In the rows, 128 means zero.
Known rows:
gipam: [157 135 127 120 129 125 119 116 124 124 111 129 129 138 127 128 128 126
 126 133 134 133 124 126 127 126 116]
feflufla: [164 121 132 138 129 155 131 124 129 123 123 124 129 137 133 129 125 127
 131 134 135 128 121 125 126 120 106]
bubro: [152 135 131 116 128 128 123 119 125 128 107 132 128 137 127 123 131 128
 127 130 128 129 131 125 126 122 107]
pleskin: [161 121 135 132 129 156 137 128 126 126 117 125 128 137 135 126 125 129
 129 133 132 128 122 125 126 120 105]
vudren: [157 121 135 143 130 151 142 126 134 123 124 125 128 140 129 122 123 130
 139 132 142 127 121 126 126 120 111]
pake: [103 129 127 138 130 123 120 137 130 122 139 122 128 126 128 129 124 126
 126 142 123 156 148 128 146 122 153]
mutu: [147 121 141 149 129 147 144 123 134 126 126 124 128 132 128 122 123 130
 142 130 144 128 122 127 126 121 117]
fopo: [120 129 130 134 128 124 128 122 128 122 125 124 128 130 127 122 125 128
 129 130 133 132 123 128 129 123 134]
stakom: [117 128 128 116 129 125 120 127 125 123 135 122 128 132 127 125 132 126
 127 131 124 127 122 131 126 130 106]
debe: [130 129 126 119 128 125 122 129 124 122 108 122 128 133 127 123 127 131
 127 132 125 127 127 127 133 121 110]
ploklo: [103 130 127 133 133 123 121 133 126 122 124 122 128 124 127 136 124 126
 127 144 123 139 146 133 150 121 145]
stifluzo: [106 152 159 153 167 124 128 116 138 123 160 121 130 124 135 146 125 127
 131 129 124 131 184 131 141 120 130]
nelo: [132 129 141 127 129 123 123 116 125 143 118 129 130 124 127 122 133 126
 127 129 133 128 122 127 126 126 116]
plaskes: [115 124 133 137 129 123 123 117 124 133 138 123 130 123 130 122 132 126
 127 129 129 127 123 127 126 124 122]
radrogas: [105 123 127 128 128 124 120 127 124 122 133 125 129 130 128 131 143 126
 127 130 124 127 130 125 126 128 112]
brigrastek: [113 123 130 126 128 125 124 122 125 129 120 126 128 128 130 130 131 127
 126 130 125 127 129 125 126 121 106]
pezar: [125 122 126 172 133 131 120 116 128 133 115 125 129 137 129 144 130 126
 128 142 139 127 128 125 126 123 204]

Facts:
λ (each to the one after it):
fikul pegefos dedrusis fluzotres
vavil mubro brezol dugreru tastuk
flobrar fuzovor plegruk grozustol
vudren rofa
dede bubro
fotur klobil radrogas bragegrem flime
pogras stoki
drilo drute
tabuk tronage stakom ploklo
flara daste leba
zeplani denogral pagus
flamek trelenar
mutu skevom
memare nelo
tafa brubremu gamik
gasil plomis skezo dagrel ristar
logul dula tinom brifir stifluzo
skogen plukes bogok pake lepluk
pleskin gipam senen tibran
feflufla plodrol
{nozoplan, brunifi, drute, brubremu, luplal, maklopes, toskal, bragegrem, fluzik, nelo, ferofer, plaskes, trelenar, drilo, dezi, zeplani, stifluzo, memare, niskudo, stoki, zesur, lepluk, tigre, daste, grebek, tastuk} ρ 557
{trugi, bubro, tibran, flobrar, kezen, fotre, gipam, rofa, fuzovor, plodrol, skogen, pleskin, feflufla, dugreru} ρ 143
{ritrur, ploklo, bidoru, stakom, trokem, skegupu, labro, zeski, dosabas, skezo, gubralek, flamek, senen, ristar, gasil, dagrel, kilen, trostil, zabosar, gamik, stisam, drodefes, debe} ρ 383
{feveflen, bugre, fluzotres, klistus, truvis, brade, gezu, vogezo, flara, grozustol, mutu, bestu, pagus, tafa, bezas, fopo, skevom} ρ 369
{fikul, brigrastek, brifir, pebas, fotur, pogras, tronage, pezar, dula, plomis, skavul, tabuk, flime, radrogas, klobil, gropi, datrok, tinom, velin, nevar, zifon, logul, kevugre, dedrusis} ρ 734
{bogok, vavil, brezol, leba, vudren, dede, mubro, bulasto, drudri, klustede, pake, plegruk, plukes, tisul, mibru, listil, nuklok} ρ 355
{febe, pegefos, robivar, mozek, dreklim, pluflu, kleda, gragu, denogral} ρ 681
σ mibru <- bugre
σ tabuk <- stakom, tronage
σ plukes <- bogok
σ niskudo <- brunifi
σ ferofer <- brunifi
σ dugreru <- vavil
σ tafa <- brubremu
σ dreklim <- luplal
σ fluzotres <- pegefos, dedrusis
σ grozustol <- flobrar
σ tastuk <- brezol
σ mubro <- brezol
σ rofa <- vudren
σ bubro <- dede
σ tigre <- toskal
σ fotur <- bragegrem
σ stoki <- pogras
σ fotre <- pezar
σ bestu <- drudri
σ dagrel <- plomis, skezo
σ skegupu <- fotre
σ drute <- drilo
σ brigrastek <- brade
σ pleskin <- gipam
σ vudren <- rofa
σ gasil <- skezo
σ trokem <- datrok
σ denogral <- zeplani
σ logul <- tinom
σ stifluzo <- tinom, logul
σ dula <- stifluzo
σ drudri <- bestu
σ debe <- bestu
σ skezo <- ristar, dagrel
σ plomis <- ristar
σ gamik <- tafa
σ velin <- nevar
σ bogok <- lepluk
σ skogen <- lepluk
σ toskal <- tigre
σ leba <- daste
σ bidoru <- grebek
σ fluzik <- kevugre
σ vogezo <- drodefes

Rows:
No name comes twice in this set of rows, the named rows included.
[116 129 128 122 128 124 119 132 124 123 115 121 129 134 127 124 138 127
 127 132 125 127 129 128 132 127 124] : senen
[145 128 126 158 133 139 122 123 128 126 109 126 129 144 130 138 131 127
 127 145 136 127 137 125 127 121 198] : fotre
[135 129 136 132 128 123 120 116 124 140 124 127 132 124 127 122 131 126
 127 129 136 129 121 128 127 128 124] : daste
[106 122 126 115 131 124 121 117 156 123 190 123 158 124 136 129 133 127
 127 142 143 147 202 127 147 126 202] : lepluk
[170 142 126 132 128 128 119 116 129 125 109 126 128 135 127 122 126 126
 127 135 144 137 122 126 126 129 178] : pegefos
[104 150 129 114 129 123 119 119 124 124 131 123 143 124 140 145 125 126
 126 145 123 155 143 155 147 121 252] : ristar
[108 122 127 148 129 124 119 122 125 122 135 124 129 134 127 138 140 126
 126 134 129 127 126 125 126 131 154] : dedrusis
[145 119 134 152 129 146 126 117 130 129 135 123 133 131 132 135 124 126
 136 132 139 128 122 126 127 121 107] : pogras

The same things again, as new rows of numbers:
Known rows:
dreklim: [147 125 125 135 129 133 132 126 118 134 137 129 132 129 120 133 125 122
 129 126 128 129 131 116 137 135 129 127 131 125 128 121 137 134 140 134
 126 131 129]
labro: [131 130 131 130 128 129 126 125 129 127 133 127 129 126 130 131 126 125
 126 130 132 132 130 113 122 129 129 128 129 129 126 128 133 128 133 128
 132 134 124]
pegefos: [ 96 129 131 104 130 133 124 122  98 140 134 121 121 123 139 122 130 116
 113 141 123 128 142  88 123 100 123 120 113 121 121 131 128  94 118 133
 141 140 135]
zabosar: [128 128 125 124 128 124 133 128 128 130 125 128 126 129 134 128 127 117
 140 132 129 124 126 128 120 124 128 128 127 128 132 133 123 127 129 127
 128 129 134]
memare: [106 126 132 144 151 122 117 131 163 135 128 179 115 130 118 125 131 147
 161 133 151 136 121 118 141 144 123 118 146 123 125 138 113 114 127 144
  94 148 110]
ploklo: [174 136 122 135 109 121 132 118 122 108 122 100 154 120 148 126 124 128
 110 129 121 124 121 166 108 123 143 146 109 148 137 139 145 166 142 110
 149 103 119]
fluzik: [149 134 123 129 119 128 125 130 128 133 124 135 121 138 143 126 132 112
 145 136 127 107 113 132 136 121 130 131 121 126 131 138 109 138 122 127
 136 127 138]
bragegrem: [150 143 135 147 118 119 124 116 121  92 124 116 157 117 151 125 123 171
  95 125 124 144 125 148 106 126 134 146 114 152 122 134 160 170 143 112
 136 116  94]
stoki: [109 133 135 118 121 141 121 125  80 136 141 141 118 136 129 128 126 132
 139 135 123 116 129  91 159 109 120 124 123 118 123 130 120 128 126 135
 152 151 129]
senen: [126 139 119 143 122 126 131 130 141 100 137  84 137 133 155 141 129 108
 131 114 124 131 131 144  88 139 122 137 125 132 111 105 129 135 129 113
 126 139 138]
trelenar: [100 136 136 111 122 138 119 124  88 136 135 134 114 132 132 125 131 125
 131 139 122 116 129 100 153  96 120 121 117 119 124 137 111 113 117 131
 151 145 132]
feveflen: [134 123 125 130 132 128 131 127 129 134 135 119 134 123 118 128 127 126
 118 129 129 134 136 123 128 134 130 124 132 128 129 120 133 125 135 130
 123 134 135]
skezo: [114 131 122 149 120 127 138 126 122  80 136 103 124 148 159 137 140 147
 120  78 103 124 122 134 115 132 131 136 106 138  92 121 102 121 128 121
 130 135 172]
brifir: [157 137 126 132 112 115 134 126 116  99 116 114 159 123 149 120 131 144
 108 108 124 123 118 146 119 134 138 152 107 149 143 134 152 178 143 109
 146  92  97]
klobil: [ 73 129 144 112 133 138 126 130  79 125 142 148 126 131 118 127 131 161
 115 109 128 133 135  71 152 129 114 129 122 121 127 116 140 125 134 134
 144 136 103]
tafa: [138 109 124 134 155 122 127 133 163 155 130 156 123 119 103 127 137 121
 156 132 149 139 134 124 144 148 130 114 144 123 133 130 133 105 127 148
  95 146 123]
zeplani: [114 128 130 133 150 116 117 133 165 141 115 169 113 125 129 121 135 137
 157 140 149 134 121 133 138 128 124 119 142 123 123 145 114  97 114 140
  91 141 118]

Rows:
No name comes twice in this set of rows, the named rows included.
[113 107 125 143 146 128 131 129 143 124 129 186 104 142 111 129 140 168
 164  93 132 123 117 115 176 146 134 116 125 127 110 149  94 107 125 155
 108 138 156] : gasil
[ 51 122 148 119 132 135 133 126  69 106 137 159 116 149 123 130 140 197
 109  71 112 128 129  60 184 127 120 126 101 127 100 129 120 112 129 141
 144 128 133] : plomis

The same things again, as new rows of numbers:
Known rows:
velin: [138 105 122 119 135 138 148 107 115 129 112 135 118 110 145 105 167 133
 101 141  90 155 121 160 147 138 153 145 165 161 125 108 162 144 171 149
 114 117 138 155 103 101 145 126 124 134 158 111]
skavul: [128 102 124 121 141 146 143 119 112 123 108 144 120 107 125 111 150 138
 104 152  98 126 120 168 148 136 158 144 155 157 133 134 164 144 163 134
 139 114 121 157 110  92 144 132 112 136 145 115]
mibru: [141 109 121 116 118 130 153 120 116 115 103 135 133 115 142 127 158 124
 101 129  91 156 114 135 146 154 145 147 168 156 123 110 154 139 168 143
  99 118 144 157 105 102 158 126 138 119 159 128]
fopo: [126 100 115 109 136 135 157 111 103 126 102 139 137 112 121 158 120 132
 124 139  94 141 106 128 146 146 153 145 169 110 106 147 152 114 120 103
 101 112 126 165 140  93 174 136 143 101 159 131]
datrok: [118  98 123 118 146 155 140 129 107 117 107 149 129 107 107 118 130 141
 107 163 124 109 121 177 150 138 160 145 135 149 135 151 163 152 146 122
 153 109 101 155 114  86 136 137 105 134 127 122]
gamik: [137 176 106 124 120  66 160 150 113 163 122  74  81 201  99 125 143  74
  97 111 108 104 131 153  96 162  94 108  84  77 135 109  86 157 143 139
 105  98 137  98 118 182  76 120 176 118 136 137]
nozoplan: [165 103 118 108 113 119 153 148 107 113 104 143 136 118 115 139 148 145
 104 116  93 140 115 101 150 120 114 132 158 131 118 132 135 125 129 109
 107  96 134 140 150  90 164 143 135 112 113 133]
vogezo: [137 101 112 108 129 123 157  99 106 130 104 125 132 117 141 152 143 127
 120 128  89 168 106 119 145 148 151 144 173 121 103 128 150 110 143 116
  88 113 140 166 123 108 174 131 154 101 170 128]
mubro: [105 133 100 137 141 166  73  87 107  93 190 130 137 108 176 102  97 127
 122 134 190 122 122 143  89 118  95 112  90 161  95  63 163 127 120 182
 119 181 148  94 100 134 105  70 160 108 155 152]
feflufla: [114 116 154 175  95 168  61 107 185  92 185 151 171 102 181 130  91 167
 195 110 192 160 168  83 149  71 131 118  92 166 157  96  94 112  94 171
 134 196 159 104 101 151 118 152  82 164  88 153]
logul: [ 90 179 201 182  89 168  60 165 196 119 191 151 166 104 181  85  82 168
 197 162 191  97 179  84 150  59 179 150 154 166  82 140 169  66  78 160
 168 197 141  98  96 140 155 100  76 146  87  88]
lepluk: [149 189  98  80 179  62 164 168  93 193 105  49  70 208  77 166 116  64
  94 120  88  94  86 187  49 163  90 119 105  62 179 162 122 161 171  85
 178  93  67 135 202 172  75  77 179 105 192 135]
pegefos: [120 105 107 151 177 162  84  71 184  90 128 149 144 111 151 111  88 141
 183 109 190 103 148 127  87 137 180  69  71 115  91 159 164 161  75 114
 162 147 152 138 135 126 126 151 102 139  98 119]
plegruk: [ 98 158 104 124 163  77 144 129 107 175 132  83  83 172 108 112 127  72
 103 126 113  98 119 178  79 160 115 126 109  89 145 138 114 161 144 129
 155 114 104 106 106 177  77  99 155 127 165 115]
truvis: [125 100 114 109 135 135 156 110 104 126 103 139 136 111 122 158 120 132
 124 138  93 142 107 130 146 147 153 144 170 110 107 147 152 115 121 106
 101 112 126 167 139  95 175 136 141 101 159 131]
drilo: [131 114 163 159  99 168  61 115 186  94 174 150 172 103 179 106  86 167
 195 109 192 146 175  83 151  61 117 105  81 163  97 133 104  83  75 120
 140 193 160  98 126 112 136 155  81 148  87 155]
dreklim: [150 103 116 113 131 122 157 108 111 133 106 129 121 114 138 124 158 133
 109 126  89 164 117 131 146 132 140 140 169 140 106 119 154 117 152 126
  95 108 141 155 120  99 168 132 143 115 156 118]

Rows:
No name comes twice in this set of rows, the named rows included.
[140 123 164 160  98 166  61 107 190  94 176 151 171 103 181 101  93 167
 196 109 192 167 175  83 151  60 115 108  94 165  96 105 103  74  77 136
 121 193 161  98 116 138 142 153  83 147  87 153] : memare
[157 118 137 117  99 134 162 162 115  96  95 149 146 122  84 158 113 140
 102 133 151 105 126 126 152 152 117 140  95 110 134 149 136 116 116 112
 112  98 129 128 168  86 144 150 138 112 100 152] : drodefes
[171 107 115 108 107 107 156 137 111 117 106 133 132 123 132 131 164 142
 102 112  89 167 115  96 149 123 111 131 166 144 112 107 133 119 150 122
  91  96 146 142 131  99 165 139 148 113 125 130] : fluzik
[123 121 150 175  93 168  61  95 189  92 187 149 172 102 180 123  99 168
 194 108 189 181 170  83 147  73 127 119 107 168 151  77  92 109 110 176
 109 197 161 103 100 167 121 148  87 164  87 151] : pleskin
[141 154 183 166  87 167  68 128 193  91 162 151 171 103 180 112  87 163
 193 110 192 146 179  84 151  69 116 124  75 166 106 104  99  66  79 150
 109 195 162  96 123 139 121 155  87 149  87 158] : flamek

The same things again, as new rows of numbers:
Known rows:
gubralek: [113 123 143 102 124 105 131 118 137 148 117 145 110 116 118 130 128 140
 130 130 142 120 134 127 128 132 105 131 142 114 124 155 131 135 131 125
 138 144 130 132 121 131 124 125 119 143 119 107 132]
lepluk: [ 97 143 131  72 170  80  80 110  58 178  87 112 174 121 127 165 143 132
 173 130 165  98  69 109 130  69 127 123 173 174 188 140  82  63 109 109
 153  75 154 138 126 163 119  56  86 126 168 108 118]
bogok: [124 158 149  68 171 124 117 149 106 204 109 110 132 108 119  98  70 127
 136 179 135 152  80 140 107 123 141  95 133 127 150 123 108 135  90 107
 140 111 148 128 113 148 115  50  59 119 152  97 131]
pake: [121 141 129  69 139 104 124 138 128 190 105 141 143 139 101 137 126 190
 162 127 157  97 141 154 118 124 101 111 119 140 131 133  98  93 132 115
 122  95 119 108 101 126 147  65 117 121 130 138 100]
plaskes: [119 125 126 121 125 126 124 124 129 145 115 142 110 121 133 128 117 135
 126 129 134 125 135 131 130 121 121 126 141 111 138 140 127 138 125 139
 130 128 128 122 117 124 132 117 115 135 125 121 122]
tinom: [161 148 116  48 115 102 118 131 101 144  83 144  74 100 107 164 129 174
  92 170 122 103  74 161 114 139 131 107 128 122 150 120 137 113 142 155
 113 140 141 105  92 173 130 118  95 108  91 158 171]
trugi: [117 121 136 117 118 129 138 104 128 147 113 151 111 113 122 132 118 144
 143 148 139 135 127 126 137 134 113 122 127 119 135 146 134 141 123 133
 131 132 130 121 118 130 124 125 113 137 130 114 131]
brunifi: [102 129 125 121 123 131 146 115 112 134 108 149 117 107 137 132 120 125
 128 119 142 127 136 125 120  94 119 127 131 126 119 118 143 140 126 145
 133 114 143 104 126 127 140 120 108 130 104 127 128]
trelenar: [140 120 125 148 112 130 130 145 132 172 124 137 107 103 146 119 110 118
 146 113 138 126 129 130 134 131 132 137 123 102 162 138 150 157 112 138
 143 140 138 126 127 118 122 122 114 135 111 120 125]
denogral: [156 117 114 158 112 133 100 168 129 171 131 136 101 124 163 123 109 120
 132 116 119 123 144 134 144 149 154 150 138  86 178 145 134 155 118 153
 129 142 128 130 118 113 134 121 121 134 122 120 113]
klustede: [128 137 130 117 133 142 143 138 141 155 117 129 114 110 126 122 110 143
 141 131 142 112 119 133 124 111 112 108 125 115 141 134 134 139 104 127
 122 123 122 130 116 110 123 106 111 124 125 131 113]
luplal: [131 137 126 133 129 137 126 125 127 154 112 138 119 122 137 135 142 136
 132 115 138 104 118 123 117 115 126 137 129 110 139 139 129 134 120 137
 122 138 134 138 122 137 125 118 131 131 116 125 124]
kevugre: [124 124 117 132 122 154 136 107 120 147 108 153 111 117 131 141 129 141
 146 153 136 119 126 123 125 119 128 133 128 124 139 121 134 136 122 147
 120 121 137 115 121 138 133 118 110 129 129 129 128]
senen: [113 142 154  47 125 101 137 127 110 173 118 154 110 123 114 127 102 140
 118 132 136 162 121 131 118 159 124 120 120 102 112 142 123 113 135 119
 137 135 141 116 124 136 134 115  98 125  93 101 137]
gamik: [116 142 164  50 116 106 132 133 119 181 125 157 112 126 111 122  97 147
 116 131 132 170 127 128 128 176 128 117 120  92 116 151 119 113 127 115
 132 132 132 125 122 123 129 115  97 125  95  98 125]
gropi: [109 118 119 119 114 142 134 103 110 137 110 154 110 111 127 128 100 137
 144 161 134 147 137 132 141 127 123 122 129 133 142 123 143 139 114 148
 128 106 132 101 121 123 137 117  95 127 128 126 124]
stisam: [112 123 140 102 122 104 135 116 136 151 118 144 114 114 116 126 122 138
 129 123 143 126 135 125 128 127 107 128 143 110 124 153 134 135 127 125
 140 139 131 133 121 130 124 130 115 143 118 109 129]

Rows:
No name comes twice in this set of rows, the named rows included.
[125 130 114  41 118  97 128  95 122 170 111 133 144 171  85 103 123 168
 160 114 114  98 142 167 121 171  45 128 120 114 156 197 101  49 143  95
 164 141 116 109 137 159 179 111 130 121 148 123  93] : dagrel
[104 142 142  61 126  74 116 114 123 197 106 151 147 135  97 136 136 184
 152 110 159 114 144 140 124 151 103 131 125 134 122 157 106  85 137 110
 141 108 129 118 122 143 143  90 132 137 119 120 113] : ploklo
[130 129 127  11 102  33  72 127  82 130  92 125 111 115 106 187 133 192
 125 115 151  89  85 152 175 116 104  95 165 158 200 167 120  40 130 136
 124  77 113 118  91 124 122 117 108 111 115 166 127] : stifluzo
[144 122 135 147 158 129 106 164 144 205 123  99 121  98 136  88  79 114
 163 168 136 121 100 141 131 124 131 113 146 123 193 146 135 181  81 116
 151 141 136 147 113 127  95  74  78 140 174 102 124] : plukes
[128 126 106 130  95 140 109  81 148  77  99 119  69  82 124 126  96 163
  76 169 118 103  97 161 154 113 108  95 159 138 151 148 186 168  95 181
  99 128 114 127 102 139 101 161 123 133 132 162 158] : logul
[130 102 141 138 101 123 139 120 133 171 125 151  99  98 130 115  95 126
 161 141 139 152 139 129 152 150 120 123 117 111 167 145 157 162 113 134
 146 136 133 114 123 113 114 130  98 139 118 113 128] : bubro
[149 109 131 136 125 131 141 171 154 172 129 137  94 110 135 118 106 133
 157 138 141 118 139 133 137 134 118 120 126 100 164 137 136 164 115 128
 129 148 117 128 104  90 117 118 104 132 128 126 111] : mubro
[111 118 140  56 124  81  95 128  89 151 112 144 140 152 121 181 142 170
 169 107 156 120 127 110 162 124 115 122 152 139 172 160  73  45 132 117
 124  81 116 126 109  99 136 101 115 119 137 121  85] : tastuk
[119 150 143  76 115 117 114 130  90 174 116 149 117 129 144 131 104 132
  98 110 120 169 122 131 128 169 154 134 118  90 129 146 120 112 127 138
 134 122 145 115 128 142 147 108 110 117  87 100 133] : pagus
[132 155 142  68 142 145 160 150 117 176 107 148 113 121 117 136 117 141
 131 127 141 127 105 128  96 115 131 105 106 105 115 105 117 120 121 122
 115 125 140 112 113 128 136  93  94 105  94 127 124] : brezol
[ 90 117 138 162 152 147 105  76 153 119 114 110 122 101 130  91  78 120
 118 203 124 138 108 127 142 121 110 114 172 138 146 164 139 193  85 138
 140 136 136 153 117 144  94 111  97 158 201  83 143] : skogen

The same things again, as new rows of numbers:
Known rows:
brubremu: [118 100  97 148 118 173 143 104 131 141 138 136 141 110 135]
nelo: [120  93 106 136 119 153 133  98 117 136 131 142 131 117 112]
niskudo: [127 110 132 129 149 101 120 128 118 125 109 127 141 119  95]
tastuk: [129 160 226 143 108  28 123 147  89 143 151 146 188  96 149]
luplal: [134 135 124 140 127 150 141 126 144 137 136 123 140 124 145]
mozek: [137 134 130 138 119 131 128 114 126 129 119 111 137 123 118]
debe: [116 106 129 137 140  98 113 149 108 113 112 141 130 136 110]
bugre: [130 127 124 134 122 147 136 130 153 128 132 124 135 119 153]
plodrol: [120 100 104 138 116 152 133  95 112 138 129 135 130 115 109]
gropi: [122 133 122 126 139 127 131 136 121 131 129 135 121 120 135]
vogezo: [125 109 139 125 131 108 121 127 124 111 109 132 129 123 113]
klustede: [128 126 133 128 129 131 129 123 132 127 122 124 130 121 129]
plukes: [ 96  95 122 128  76  82 179  62 146 153 128 144  29 143  79]
gipam: [122 107  95 146 112 173 141  97 126 146 138 131 136 112 129]
toskal: [131 127 132 135 133 131 134 125 130 131 124 127 136 126 125]
grozustol: [134 180 170 118 102  66 117 156 142 127  95 179 167 105 118]
gubralek: [122 123 119 136 128 123 121 146 128 126 133 136 125 138 134]

Rows:
No name comes twice in this set of rows, the named rows included.
[126  97 107 113 189 119 126 120 105 110  96  92 100 169 136] : fotur
[125 115 141 126 136 111 122 125 117 119 107 128 128 122 110] : mibru
[115  85 107 130 113 149 128 102 126 125 128 143 126 111 121] : skevom
[127 119 130 135 128 134 130 133 142 120 120 126 140 118 141] : bestu
[138 195 167 127 104  70 122 150 127 140  96 171 171 109 106] : dugreru
[128 106  99 115 182 138 134 119 121 119 108  88 102 168 155] : fikul
[115 166 166 145  67  91 186 125 186 143 154 135  23 121  74] : bogok
[120  90 112 140 114 132 123  90  98 127 111 129 132 113  88] : denogral
[134 154 159 142 112 142 128 163 145 114 141 136 119  90  92] : plegruk
[132  99 111 118 172 142 134 109 132 115  99  79 111 166 150] : vudren
[130 203 152 119 107  85 127 164 137 145 114 180 158 103 140] : brifir
[130 130 128 144 134 132 134 124 123 132 119 119 143 123 123] : fotre
[124 175 197 132 107  42 125 157 108 163 177 144 171  87 179] : flime
[110  98  95 129 126 147 132 111 107 136 134 149 117 111 122] : klobil

